(in the rows, 128 means zero)
[164  99  94 135 130 108 137  96 162 121 113 146  84 139 154 128 148 125
 170 161 145 142 161  99 130 104 113 111 133 115 124 125 131 100 168 133
 129 106 102 124 143 107 129 123 119 130 104 162 139 140] : <191>
[199 116  82 104 164  90 179 101 115 104 148  88 158 185 143 124  87 156
 182 120 112 143 124 179 129  98 134 136 134 102 132 133  97 112 110 111
 108 139 133 116 110 131 137 160 116 106  71 130 142 144] : <21>
[167 157  88 156  84 126 118 120 108 128 140 114 139 154 115  79 120 148
 154 143 166 106 106 160 144 146 147 137 123 162 154 118 152 146 177 135
 129 140 129 133 125 147 140 147 129  91  91 158 210 118] : <17>
[141 157 122 126 169 144 164 142  82 120 142  75 179 121 141 124  94 119
 126  80 179  63 126 182 157 170 115 130 160 101 124 119  98 157 130 118
 137 118 122 158 158 120 173 103 118 121 152 151 185 161] : <104>
[145 145 142 100 144 134 156 128 113 163 124 104 162 122 126 117 113 138
 164  81 154 135 135 179 144 159 133 133 149 106 149 102 101 114 126 115
 152 168 130 148 143 129 178 117 100 124 114 139 188 172] : <191>
[178 136  53 106 114 116 164  83 102  95 136 122 109 177 156 130  87 131
 193 127  79 141 129 139 144 101 122 157 142  96 121 139 122 137 113 112
  97 154 142 124 119 134 159 170 152  76 105 159 211 179] : <45>
[145 170  78 130  44 137 107  93 135 162 130 128 136 161 129  83 131 105
 121 153 168  72 102 162 123 140 155 129 122 156 157 137 172 147 183 137
 112 139 133 155 142 125 145 139 128 101 111 148 243 114] : <104>
[ 42 140  98 116  94  95 146 119 110 133  98  93 115 142 106 185  95 133
 118 111 152 122 131 155 134 127 106 138 120 140 186 166 118 128 162 100
 138 159  93 166 122 108 109  94 117 110 142 148 107 116] : <55>
[132 154 106 151  85 164 105 120 135 166 127 117  95 174 102  66 156 120
 102 142 168  94 114 119 153 127 144 155 148 154 124 103 160 140 164 154
 115  93 152 130 142 154 130 151 155  99  91 172 252 120] : <70>
[114  99 116 150 135 126 125  78 170 118 110 159 108 143 143 113 159 108
 168 172 166 114 173 130 134 131 130 106 131 120 140 141 136  69 165 108
 144 128 103 130 153  91 137 138  95 153  93 165  97 152] : <17>
[124 134 137 101 159  91 136 134 121 132 134  53 166 163 128 135 121 145
 158  93 167 104  97 189 117 136 140 115 132 144 133 116 122 137 124 104
 158 144 112 146 134 128 153  98 106 117  98 151 181 161] : <55>
[126 129 138 102 192 108 136 107  94 126 140  86 153 151 146 119 111 138
 153  95 172 121 122 211 132 160 136 109 154 125 143 124 135 150 166 106
 129 140 133 166 129 112 151 102  88 136 126 138 203 163] : <17>
[113 128 155 116 148 123  97 128 138 147 136  48 151 127 146 106 140 124
 155  81 176 133 125 170 138 151 125 137 141 117 146 123  98 119 121  96
 146 120 111 165 150 121 172 120 124 152 138 191 153 152] : <21>
[ 73 130  92  86  70 101 118 107  92 150 100  52  89 166 148 172 121 139
 111 141  95 104  99 179 134 136 134 132 144 147 180 157 139 126 178 118
 159 162  94 166 139 120 142 109  89 120 119 137  90 121] : <18>
[129 101 112 149 140 140 143  59 177 178  97  97  97 140 139  82 176 130
 159 164 160 124 174 112 141 100 132 116 134  64 112 114 112  90 126 143
 162 119  78 136 142  91 131 142 106 117  91 160  87 140] : <70>
[120 101 108 138 120 143 122  92 199 150 131  91 109 114 139 134 180 119
 173 164 174 119 146 118 105 133 125 109 134  81 141 113 155  86 154 125
 139 109  74 147 145  84 125 111 116 152 124 149 115 146] : <131>
[ 95  90 104 127 168 154 149  77 159 134 114 101  89 105 159 122 148 118
 172 146 154 108 175 118 131 133 101 130 149 107 129 131 135  71 128 116
 147  91  84 130 149  98 154 163 133 143 101 172 112 151] : <55>
[174 160 123 119  77 105 105 103 100 138 131 125 168 142 134  85 118 152
 132 135 182  92  72 125 114 103 116 154 127 150 161 113 161 130 160 150
 129 123 133 132 128 156 120 110 138  73  97 168 197 122] : <18>
[ 60 139 122 103  63  93 113  84 111 165 128 134  85 125 122 159  96 119
 126 127 125  83 146 149 126 128 136 137 131 157 160 162 100 115 145 128
 163 150  82 181 140  86  75 110 109 109 148 119 148 152] : <5>
[ 44 123 117 107  99 144 120 128  97 138 107  91 119 142 135 171 125 165
 112 139 118 126 121 155 103 129 127 145 162 142 157 180 124 141 137 132
 137 143  96 168 125 130 106 105  99 127 163 129 103 121] : <21>
[ 85 127 108 139 119 106 109  96 158 149 116 119  87 106 159 111 186 132
 161 148 144 120 166  86 136 131 135 112 121 104 128 122 137  79 164 102
 130 137  81 146 132  93 135 127 105 166  93 175 121 142] : <17>
[152 145 103 148  91 109  86 121 130 139 151 121 151 183 123  71 144 142
 125 142 175  95  75 139 135 112 146 146 132 186 159 122 135 152 157 145
 120 108 115 158 145 149 114 135 115  88 105 185 208 122] : <21>
[132  93 107 155 140 115 134  66 180 138 127 122 104 114 147 112 141 121
 158 148 158 115 158 112 144  97 121 111 147 104 135 111 106  79 144 117
 155 133  48 150 143 101 129 122 116 137 128 158 132 150] : <191>
[126 134 150 101 173 137 127 135 128 141 137  73 186 109 143 121 119 151
 137  71 152 102  98 193 132 137 142 146 171 124 149 114  77 153 122 118
 165 124 129 153 153 129 179 112 114 117 155 164 153 165] : <21>
[179 123  95  84 144 131 191 105 104 105 125 139 125 177 181 143 125 141
 185 145  82 139 142 139 148  95 121 143 120 104  92  90 130 113 133 112
 119 135 158 134 128 123 167 145 121 101  71 134 172 184] : <70>
[179 109  99  88 145  86 157  95 123 111 137 130 120 168 156 145  84 138
 183 126  55 166 114 165 134 116 146 143 124 135 129 133  98 110 127 108
 114 203 126 108 118 143 155 165 122  87  67 144 178 166] : <191>
[153 113  89 122 138 115 143 103 182 137 117 127 110  99 156 117 142 124
 165 147 173 128 150 113 140 129 126 137 118 104 138 126 117  79 147 126
 152 120  79 133 148  92 137 118 114 125 112 164 101 149] : <191>
[ 52 124 123 111  89 113 140 140  94 135 107  72  89 121 130 155 101 147
 131 114  99 120  99 173 125 125 123 152 146 147 165 167  92 136 155 124
 131 139 126 146 146 103 117 139 116 111 150 144 103 134] : <21>
[ 89 143 166 129 158 117 177 136 126 127 150  70 188  91 124 130  94 128
 155 116 151  97 116 201  96 155 155 159 156  93 144  99 114 118 125  96
 149 138 128 128 158 113 181 121 131 100 122 152 142 192] : <131>
[ 39 122 119  99  97 106 101  95 116 157 115  65  97 147 111 152  97 120
 110 114 150  95 123 163  98 131 132 148 149 134 173 170 106 120 169 138
 142 162 105 156 141 104 104 113 125 135 134 139 111 108] : <21>
[128 115 135 151 135 139 130 110 177 141 113 121  91  94 150 122 178 130
 181 152 150 147 135 104 129 125 118 124 130  73 130 100 116  67 158 127
 131 129  84 131 156 105 127 106 123 144 108 159 120 143] : <191>
[139  84 122 149 157 122 153  98 188 145 129  85  79  80 146 117 140 106
 149 162 154 153 132 135 123 155 134 111 137  92 120 118 136  80 177  99
 164 131  87 117 143 100 120 140 126 107  97 160  86 137] : <191>
[ 89 131 157 107 167 144 121 113 119 146 126  65 167 154 133 113 126 116
 119  90 156 103 140 187 138 141 124 144 157 115 133 107 118 152 131 118
 161 131 134 161 156 121 189 113 131 129 153 152 155 181] : <70>
[148 175 111 138  84 110 110 106 111 137 150 118 127 167 142  85 124 161
 120 130 156  83 104 149 129 128 160 131 142 178 145 118 161 168 166 135
 133 110 138 150 133 143 141 146 152 113 106 171 235 107] : <5>
[157  93  64 106 127  98 182 148 100 109 121  50 130 148 128 142 112 171
 199 129  62 181  66 120 105  96 131 143 123 116 119 130 120 131 141  99
 106 141 138  91 111 141 151 159 150  64  71 163 175 161] : <55>
[126  85  68 157 145 156 119  58 192 126 129 100  98 101 133  91 146  87
 156 153 181 122 169  93 146 125 127 105 152  99 123 123 134  77 135 120
 184 120  65 118 128 111 133 134 126 162 125 167 108 106] : <45>
[142 155 111 181  87 100  73 119 122 157 131 109 131 172 105  65 148 140
 139 136 174  87  81 149 146 131 126 132 120 170 157 118 182 132 161 120
 135 134 116 131 135 147 124 123 140 109  94 194 211 118] : <45>
[170 137 114  83 121 119 166  93 120  99 149 102 122 170 158 130 105 135
 183 119  75 145 105 175 138 109 139 140 134 113 126 121 108 100 115  93
 121 161 158 113 127 120 146 175 143 107  79 119 175 192] : <5>
[133  99 105 125 116 113 122  54 191 146 128 120  80 118 139 116 154 109
 148 143 162 108 143 117 128 142 146 110 130 116 141 115 121 106 159 138
 161 146  69 137 158 112 138 152 112 117 112 175 106 143] : <104>
[114 102  70 165 113 123 120  84 187 151 132  89 109 116 140  97 141 102
 192 172 155 107 157 109 143 123 134 107 148  78 130 131 120  70 134 118
 172  93  68 136 139  82 127 140 103 123 125 158  97 133] : <45>
[ 47 136 106 131  76 114 118 108 115 158 110 111  75 126 102 139 109 127
  92 127 141  89 112 162 135 118 138 156 147 137 164 164 114 131 146 150
 125 141  84 160 126 101 100 115 112 114 160 138 147 131] : <131>
[111 134 153 126 175  88 137 128 100 123 133  88 133 125 139 115 105 133
 166  96 169 126 117 199 154 133 126 140 133 149 151 109 124 109 125  90
 143 103 130 131 155 124 168 122 120 109 116 175 144 170] : <45>
[112 140 141 118 124  79 117 124 126 114 149  88 180 128 137 119 121 136
 110  72 160  96 106 200 130 144 128 170 138 104 142  88 113 125 129  92
 139 120 101 122 147 124 159  96 133 152 120 148 176 191] : <131>
[145  99 121 145 139 131 150  82 173 120 128 118  80 126 130 140 144  99
 162 158 148  88 152 112 134 110 126 139 152 105 136 106 135  86 114 135
 158 125  83 167 156 114 153 121 106 134 116 166  79 151] : <164>
[133 105 139 101 164 118 120 112 130 149 130  84 177 124 136 136 139 113
 148 105 154  65 105 187 132 142 129 125 166 167 149 121 133 161 118 102
 159 143 105 146 156 138 170  72  89 136 123 144 187 161] : <164>
[104  89  90 142 109  99 122  76 178 123 138 147  99 125 149 101 160 107
 162 158 165 116 170 111 116 135 148  98 128  97 125 109 117  85 178 132
 153 152 100 130 144  77 145 143 106 139 110 155  66 151] : <131>
[ 15 132  90 111 108  98 129 125  94 113 130  60 106 167 117 155  89 121
 130 130 138  81 100 163 118 122 105 132 156 134 175 165 128 171 185 136
 116 153 113 156 135 106 101 101 113 131 167 125 118 118] : <21>
[115 164 101 142 103 129 115 129 118 144 135 144 153 175 108  94 133 143
 136 136 132  88 128 125 146 124 127 124 144 179 161 118 162 160 158 145
 100 139 134 148 139 141 143 155 108 105 101 159 217 136] : <17>
[130  69  80 113 132  75 158  55 186 154 123 141 105 155 135 125 141 101
 146 155 156 105 152 102 124 142 130 116 138 126 132 116 152 110 153 109
 153 108  73 117 143 115 119 147 130 126  80 156 139 123] : <55>
[ 69 130  77 126  58  76 146 109  95 127 119 101 122 121 136 160  62 119
 119 125 129 107 102 197 153 146 127 156 135 151 182 161 127 133 164  95
 163 115  82 168 132 108 124 110  99  93 165 147 105 108] : <45>
[197 110  70  88 141  98 162  69 108  75 137  91 127 197 172 141 104 141
 174 116  95 179 114 168 131 106 133 144 128 119 143 127 123 115 124 105
 106 152 122 132 130 130 159 147 141 129 105 136 181 161] : <45>
[166 147 129 127  87 125  99 102 102 161 129 142 106 157 142 105 142 151
 128 143 152  81 118 137 130 140 134 120 147 190 159 122 189 173 153 148
 127 127 146 143 138 152 154 139 130 116 104 139 225 116] : <164>
[190 126 126  81 115  93 138  95 129  99 142 121 151 168 145 159  99 152
 195 116  88 183  77 159 118  97 116 147 120 109 150 115 122 120 144  95
 119 148 144 123 121 137 124 125 136  82  86 155 183 178] : <5>
[104 124 180 103 148  96  88 124 101 160 122  71 163 140 147 122  98 138
 181  85 167 107 132 182 128 150 141 135 137 144 130 121  92 117 131 109
 143 125 137 146 151 111 165 115 117 100  99 161 166 145] : <17>
[196 110  96  77 103 103 168 100 128  84 143  91 139 156 144 143 116 163
 197 107  81 161  88 154 114  93 126 142 132 130 136 111 122 118 118 108
 127 133 133 111 131 138 155 154 132 110  91 147 170 194] : <5>
[236 113 125 101 122  88 159  69 132  92 112 122 148 173 155 148 110 131
 173 135  98 156 122 187 122 107 119 178 127 111 127 128 110  94 136 107
 121 142 132 121 121 137 133 125 144  94  76 154 148 158] : <17>
[109  84  78 120 149 135 133  96 179 150 140 111  86 137 137 124 184  93
 130 175 169  88 139  73 132 119 119  74 171 124 125 134 158 159 160 141
 145 106  87 130 145 108 119 136 100 134 124 129 115 138] : <164>
[120 134 155  94 159 111 117 115 140 153 127  95 156 120 145 136 115 132
 132  99 154 114 122 204 118 158 137 136 157 133 154 130  94 126 173 115
 173 183 120 139 158 116 176 113 135 105 132 168 162 191] : <191>
[177 167 111 139  87 114 107 111 105 157 136 138 140 156 135  84 136 146
 122 137 209  79 112 129 134 129 149 124 127 142 142 121 139 148 152 132
 136 101 119 138 144 145 134 119 127 110  85 159 218 114] : <21>
[ 45 133 116 115  84 122 103 121 138 171 105  82  94 144 127 158 135 122
 109 134 110  71 143 147 134 135 113 166 151 172 170 157 146 174 130 136
 128 146 109 164 149 110 115 116 143 119 165 121 126 122] : <164>
[120 139 158 109 206 123 131 109 124 159 125  84 157 113 163 137 139 130
 148 112 147 117 139 195 132 151 142 125 128 101 134 117 125 160 136  87
 155 142  92 153 155 111 189 119 132 126 122 154 148 182] : <17>
[109 125 154 125 166  89 121 135 125 162 137  77 160 120 128 132 117 123
 170 119 133  94  89 199 135 132 131 154 132 123 156 105 116 152 127 107
 153 150  95 149 159 123 165  94 116  93 117 162 148 176] : <164>
[ 52 111  96 126  75 110 128 121 115 154 101  86  88 140  95 164 101 169
 133 128 124 113 119 158 123 154 147 191 132 116 184 152 114 105 151 140
 155 155  98 126 132 111 117 128 135 110 130 136  68 121] : <131>
[113  92  85 148 144 143 124  87 191 149 114  91 118  88 147  98 165 119
 164 144 166 120 167 129 145 130 130 116 128 123 138 138 133  98 152  93
 161  94  82 132 136  84 132 152  97 134 105 169  92 131] : <17>
[181  96  84  67 127 104 147  87 127 110 134  75 163 218 151 156 113 151
 196 125  63 163  84 165  99  87 120 156 137  87 153 122 117 124 133 112
 116 138 136 132 137 126 141 156  92  94  60 134 140 177] : <21>
[115 147 115 139  57 132  75 109 105 153 120 105 101 168 130  68 172 158
 137 133 147 100 116 117 134 120 162 138 142 181 157 109 140 142 162 152
 156 143 141 139 143 158 158 149 140 120 116 170 196 126] : <18>
[137 170  98 127  72 132  68  91 126 163 121  69 125 170 129  77 156 144
 120 115 157  85 122 149 126 116 146 132 136 163 153 123 164 173 147 137
 143 168 131 159 124 151 147 128 124  89 107 168 188 122] : <18>
[155  76 133 127 143 100 130  75 176 166 135  75 103 120 135 119 153 116
 153 161 183 149 135 110 109 126 126  90 155 110 142 128 126 101 167 122
 168  91  81 155 132 102  85 115 102 124 124 159 113 116] : <21>
[111  65  96 149 110 111 107  79 203 152 120 116 100 103 135 107 158  97
 169 162 187 104 129 126 134  93 119  76 129 132 151 132 129  90 155 118
 145 128  69 137 155  79 136 126  97 123 123 152  77 135] : <164>
[ 56 166  99 127 103 115 109 131  94 154 108  66  87 125 108 142 135 135
 136 119 132  92 134 143 145 129 118 139 137 129 163 155 128 165 181 133
 132 135 120 148 113 106 100 100 111 126 143 125 145 122] : <17>
[ 19 128 102 122  94 139 122 110 102 145  82  75 101 145 121 170 139 162
 139 133 103 120 129 154 126 131 117 167 138 122 166 158 149 154 155 108
 128 170  96 163 118 114  89  91  98 119 140 119 107 125] : <17>
[132  70  87 121 127 126 150  71 182 141 133 121  77  97 144  99 153 115
 161 153 191 127 129 127 118 129 123 119 128 103 128 116 155  66 157 139
 130 105  83 132 125  82 106 147 119 146 112 146 114 129] : <131>
[153 117 142 111 170 153 131 136 105 136 125  96 167 107 159 143 108 133
 152  80 143  98  99 181 147 160 119 124 155 131 120 131 103 139 136  86
 155 135 136 146 150 120 159 102  94 100 119 150 185 166] : <191>
[183 108  82 100  99  74 171  97 114 104 126 102 134 189 165 143 116 151
 210 140  79 156 117 162 119  78 124 147 126 110 120 121 114  72 144  77
  87 167 132 127 119 124 146 134 122  85  57 143 182 195] : <191>
[110 131 139 124 170 147 143 126 108 146 128  83 164  86 150 129 123 142
 120 104 158  94 114 189 134 138 147 124 150 137 146 126 118 137 144  88
 158 136 110 138 144 110 194 116 133 141 135 165 185 166] : <131>
[178  91  66  86 154 116 175  90 111 107 141 144 154 160 162 161  92 141
 205 131  78 130 100 166 129 106 126 144 119 118 152 107 132 142 148 103
 112 176 136 115 139 130 180 159 126  98  61 127 168 162] : <164>
[ 39 128  63 117  96 121 134 113 105 133 110  85  91 128 120 153  70 147
 141 111 118  98 112 175 136 124 126 152 142 138 163 171 118 129 138 139
 144 166  89 153 132 104 132 140 110  97 148 157 107 123] : <45>
[ 79 137 141 106 135 110 103 117 132 147 140  63 191 133 138 111 137 134
 171 105 133  95 116 177 117 161 142 121 152 113 178 132 119 131 123 106
 158 149 115 129 151 123 169 111  90 151 139 132 146 169] : <18>
[184 116  82  70 113 119 166 109 132  99 133 105 111 193 145 141 118 146
 141 111 106 167  76 151 140  98 126 120 128 116 142 132 110 127 135 111
 101 163 145 110 138 125 135 179 119 108  77 126 155 177] : <21>
[151 177 108 139 116 159 105  96  99 134 128 101 138 159 149 104 138 151
 170 141 158  96 130 133 134  97 121 138 129 159 143 104 157 153 134 145
 120 130 119 164 110 160 154 116 155  98 110 150 237 101] : <55>
[165  97 109  84 158 110 167  73 111  94 134 140 129 191 132 143  84 148
 201 134  59 173 118 150 110  90 146 172 138 138 149 115 118 123 121 124
 110 152 155 114 139 139 134 152 138  93  77 139 201 177] : <5>
[ 44 149 132 110 123  79 130 124  82 150 115  92 110 144 120 165  67  94
 142 140 118 101 111 191 126 113 126 151 144 139 170 166 121 137 164 124
 138 126 134 163 140  98 135 103 131  77 169 139 110 136] : <45>
[159 110  83  85 150  95 160  91 116  96 129 117 169 170 152 149  88 122
 195 144  90 126 124 158 114  72 141 161 125 135 123 119 119  98 119 103
  97 174 131 106 108 137 169 111 132 110  58 158 193 149] : <131>
[170 105  86 103 148  83 156  96 110  98 127 102 157 170 157 134  81 137
 227 114  71 147 115 171 138 112 138 168 134 126 123 133 112 120  98  81
 107 134 164  89 118 143 157 147 122  67  67 157 161 147] : <45>
[118  83  83 150 111 110 121  73 178 137 125 153  84 158 140 101 164 112
 195 171 170 149 171 131 127 128 124 108 133  98 133 116 162  70 158 119
 150 108  95 152 144  92 124 138  99 130 119 164 102 160] : <45>
[ 41 130 108 124  90 129 118 113 114 155 109  88 117 106  96 160 108 143
 138 110 101  91 100 149 130 118 138 159 154 144 181 171 102 158 129 128
 141 126  88 149 132 117  95  89 122 124 185 120 150 115] : <5>
[119 108 119 136 127 125 157 104 178 171 135 122 112  81 133 100 162 117
 153 151 139 132 108 130 108 136 138 115 151  79 130 131 123  75 178 127
 154  88 103 143 136  80 106 146 120 144 116 174 126 128] : <5>
[ 56 124 109 117  77 111 130 136 110 155 108  88  84 131 117 156  97 118
 134 125 146  96  98 145 130 139 118 137 140 111 154 181 112 132 156 119
 117 142 122 167 136  93 101 110 118  96 166 139  93 120] : <21>
[110 119 152 122 169  94 123 115 118 130 141  98 156 121 127 110 107 122
 184  86 133 150 104 206 128 121 139 134 144 120 137 133  82 153 105 119
 165 121 115 124 130 130 150 131 115 113 157 161 174 174] : <45>
[133 152  78 136  48 111  72  98 126 161 134 163 138 164 144  88 127 162
 144 125 132  66 130 160 137 139 137 150 141 177 145 122 175 124 141 142
 149 119 122 159 119 134 131 141 112 115 118 155 215 116] : <45>
[131 181 118 122  77 122 116 137 119 163 138  90 137 113 141  81 143 139
  98 127 164  81  89 137 136 123 135 122 139 169 140 121 153 149 162 128
 141 128 134 124 122 146 127 143 147 105 103 165 216 113] : <18>
[178 114  81  66 152 101 184  72 113 105 142 110 142 168 153 135  73 133
 213 140  68 167 142 158 114  90 144 157 141 108 130 123 111 123 113 124
 127 158 139 126 112 129 163 151 141  92  95 138 177 169] : <5>
[140 168  85 123  89 134 125 134 115 144 157 122 134 150 143  70 130 121
 133 144 164  99 112 139 131 144 151 119 148 151 126 118 142 162 172 150
 126 140 153 159 124 138 146 150 116  95 111 163 205 113] : <21>
[ 97 142 144 103 157 140 113 112 130 160 123  87 161 104 142 130 138 117
 147  86 172 101 142 197 116 132 137 128 144 107 133 111  89 139 158 116
 144 142 121 157 163 108 178 100 128 112 141 163 178 181] : <104>
[160 181 118 126  56 107  93 119 121 177 157  92 117 121 119  72 113 153
 127 135 204 121  97 131 115 131 151 121 125 148 164 118 161 148 165 154
 135 120 122 149 119 146 118 145 156  62 126 157 245 128] : <18>
[134 114 113 149 103 125 119 102 190 145 130  92  97 113 133 127 165  96
 156 168 152 107 149 107 133 137 121 114 150  96 137 126 135 124 138 118
 153 113 100 131 149 103 108 119  97 100 109 138  94 145] : <164>
[158 106 104  69 152 113 157 124 143 101 118  96 142 198 176 141 121 169
 158 123  55 180  88 144 129 103 129 166 131 149 126 110 123 128 109 129
 103 168 125 112 146 137 146 157 119 111  70 140 168 161] : <191>
